Here is a tiny trained network, its code and every weight. The questions are about switching its units off for an input and a class, where a switched-off unit gives its printed mean instead of its output.

import numpy as np


def w(rows, s, z=0):
    codes = np.array(rows[::2]) - 128.0
    scale = np.full(codes.shape[1], s)
    scale[-1] = z or s
    return codes * scale


def f(y):
    return y / 2 * (1 + np.tanh(0.7978845608 * (y + 0.044715 * y**3)))


def log_softmax(a):
    a = a - a.max(-1, keepdims=True)
    return a - np.log(np.exp(a).sum(-1, keepdims=True))


def net(x, mask):
    res = np.array(x, float).reshape(1, 7) / 4 @ E
    y = f(res @ A[0][:, :-1].T + A[0][:, -1])
    res = res + np.where(mask, y, B[0][:, -1]) @ B[0][:, :-1]
    return log_softmax(res[-1] @ U[:, :-1].T + U[:, -1])


A, B = {}, {}
E = w([
[122,126,136,126,124,132,123,130,129],'x0',
[150,101,118,211,130,141,83,35,61],'x1',
[131,140,110,141,137,121,132,136,125],'x2',
[244,197,192,179,100,186,165,111,162],'x3',
[122,124,131,133,122,129,130,127,128],'x4',
[139,143,46,115,18,126,63,107,179],'x5',
[133,135,116,133,136,135,128,135,127],'x6',
],0.011)
A[0] = w([
[93,61,123,132,174,104,129,97,39,125],'neuron 0',
[87,100,146,125,139,123,148,105,81,112],'neuron 1',
[129,179,122,199,111,121,52,21,106,102],'neuron 2',
[76,110,129,143,187,133,160,73,35,136],'neuron 3',
[114,117,130,128,119,172,134,113,123,124],'neuron 4',
[103,108,146,116,119,102,132,150,139,108],'neuron 5',
[113,103,120,131,177,120,92,118,64,123],'neuron 6',
[105,139,129,159,116,130,122,144,130,116],'neuron 7',
[108,136,66,148,52,96,17,106,142,56],'neuron 8',
[170,190,132,98,45,109,150,174,237,113],'neuron 9',
[188,162,196,214,125,156,165,83,155,138],'neuron 10',
[130,133,136,160,146,149,134,155,128,127],'neuron 11',
[91,81,131,153,183,100,122,85,87,132],'neuron 12',
[100,109,165,154,180,134,114,118,66,125],'neuron 13',
[140,155,140,90,78,172,137,162,229,111],'neuron 14',
[219,196,220,196,139,194,174,85,106,9],'neuron 15',
[150,162,203,124,188,127,210,142,81,143],'neuron 16',
[130,83,3,116,58,126,63,63,138,2],'neuron 17',
[86,143,119,61,162,136,172,205,150,173],'neuron 18',
[169,163,185,163,124,135,161,126,102,99],'neuron 19',
[49,142,147,19,209,71,220,245,211,2],'neuron 20',
[101,26,134,157,174,108,124,107,49,129],'neuron 21',
[90,147,139,77,146,92,155,175,136,139],'neuron 22',
[81,76,130,163,165,129,155,102,45,134],'neuron 23',
[95,131,139,58,154,111,174,239,165,159],'neuron 24',
[158,178,117,95,54,169,171,139,206,114],'neuron 25',
[95,105,88,133,142,116,93,122,168,135],'neuron 26',
[162,196,121,122,55,137,146,129,227,110],'neuron 27',
[25,74,31,29,124,29,59,188,144,22],'neuron 28',
[146,140,252,130,228,137,239,197,123,13],'neuron 29',
[60,99,55,82,126,137,83,174,130,220],'neuron 30',
[189,115,112,192,105,132,77,17,70,79],'neuron 31',
[150,102,18,143,52,131,37,90,169,97],'neuron 32',
],0.0065,0.009)
B[0] = w([
[184,149,149,166,177,90,114,169,144,193],'neuron 0',
[125,137,142,149,131,125,98,135,140,149],'neuron 1',
[90,148,135,80,113,169,190,117,120,186],'neuron 2',
[147,153,168,153,146,89,95,174,126,197],'neuron 3',
[153,121,140,143,115,135,134,119,127,127],'neuron 4',
[138,133,139,101,127,146,127,119,140,136],'neuron 5',
[143,150,145,145,139,85,93,164,129,163],'neuron 6',
[115,121,137,142,132,137,123,110,127,122],'neuron 7',
[49,51,141,51,128,140,177,145,60,173],'neuron 8',
[164,191,156,172,136,99,78,131,180,215],'neuron 9',
[60,127,97,58,80,169,188,109,116,215],'neuron 10',
[132,115,144,112,124,125,137,134,120,135],'neuron 11',
[167,152,183,167,178,94,69,181,131,181],'neuron 12',
[169,120,165,159,158,95,115,176,154,173],'neuron 13',
[162,180,127,181,142,128,87,142,173,190],'neuron 14',
[43,10,174,74,181,85,184,191,49,192],'neuron 15',
[80,81,122,69,143,157,167,122,86,217],'neuron 16',
[74,51,159,97,148,69,166,169,79,166],'neuron 17',
[116,156,80,95,67,188,203,85,117,237],'neuron 18',
[79,79,134,91,128,128,164,136,79,160],'neuron 19',
[90,22,220,111,220,54,154,238,33,240],'neuron 20',
[175,155,177,165,171,80,87,168,147,199],'neuron 21',
[127,146,114,93,93,173,183,88,103,192],'neuron 22',
[184,145,180,175,172,63,93,191,148,190],'neuron 23',
[84,128,117,79,90,161,199,99,124,252],'neuron 24',
[170,197,159,178,146,107,75,129,197,195],'neuron 25',
[109,106,150,111,141,143,153,124,113,154],'neuron 26',
[190,220,128,180,151,117,83,150,207,198],'neuron 27',
[116,195,28,118,1,241,170,17,184,233],'neuron 28',
[96,224,2,119,19,241,169,16,214,215],'neuron 29',
[123,78,163,122,154,95,156,159,56,254],'neuron 30',
[85,104,101,97,68,180,190,98,142,195],'neuron 31',
[71,116,144,50,123,172,186,120,108,207],'neuron 32',
],0.0065,0.0091)
U = w([
[100,40,161,104,143,99,156,168,55,254],'0',
[109,162,87,109,68,162,160,54,163,71],'1',
[177,175,153,186,149,78,2,158,178,55],'2',
],0.011,0.00089)

Each question gives the input, the list of numbers given to net, and the class t.
The units are the neurons (one row each of A and B). Each row of codes is followed by its name. A weight is (code - 128) times the scale printed after its matrix; where a second scale follows, it is the last column's (A, B and U).
mask holds one flag per neuron, in row order. A switched-off neuron (its flag False) gives its mean, the last column of its row in B, instead of its output. The means were averaged over made-up inputs and are rounded, as every weight is.
A unit's drop is (log p(t) with every unit on - log p(t) with that unit switched off) / (log p(t) with every unit on - log p(t) with every unit switched off).
The circuit of an input: a set's keep is (log p(t) with only the set's units on - log p(t) with every unit switched off) / (log p(t) with every unit on - log p(t) with every unit switched off). Starting from the 12 units with the biggest drops (on a tie, the unit counted first), units are removed one at a time, each time the one whose removal leaves the highest keep (on an exact tie, the one counted first), for as long as the keep stays at least 0.8.
units of the circuit, in order: the units of the circuit, biggest drop first
top k neurons: the k neurons with the biggest drops, biggest first
drop of u: that unit's drop, to one decimal
input [0,-8,-6,6,6,-6,-1], class 1: units of the circuit, in order => [neuron 29]
input [2,1,-7,-2,2,5,-2], class 0: top 2 neurons => [neuron 29; neuron 17]
input [7,1,1,-2,3,7,8], class 0: top 2 neurons => [neuron 17; neuron 29]
input [4,1,7,-2,-1,6,5], class 0: top 3 neurons => [neuron 29; neuron 17; neuron 8]
input [-3,-7,6,1,-2,-4,2], class 1: top 2 neurons => [neuron 29; neuron 18]
input [-2,1,5,-7,-2,8,-8], class 0: top 4 neurons => [neuron 17; neuron 30; neuron 8; neuron 29]
input [0,3,-8,-1,-8,8,-4], class 0: top 3 neurons => [neuron 17; neuron 8; neuron 29]
input [-2,2,-6,3,-7,-1,7], class 0: top 3 neurons => [neuron 29; neuron 28; neuron 18]
input [-5,-8,4,-8,-6,1,3], class 1: top 2 neurons => [neuron 28; neuron 18]
input [-1,4,-1,-2,-5,8,5], class 0: top 2 neurons => [neuron 17; neuron 8]
input [-6,3,0,5,2,-2,6], class 0: top 2 neurons => [neuron 15; neuron 28]
input [-3,-4,1,3,7,1,-2], class 2: top 2 neurons => [neuron 28; neuron 29]
input [1,0,5,-8,7,4,-3], class 1: top 2 neurons => [neuron 28; neuron 20]
input [4,8,7,5,4,-1,6], class 0: units of the circuit, in order => [neuron 15]
input [6,5,1,0,-2,8,1], class 0: drop of neuron 28 => 0.3
input [2,6,6,8,-7,-5,-8], class 0: drop of neuron 15 => 5.0
input [7,3,-8,-2,0,-3,-6], class 2: drop of neuron 11 => 0.0
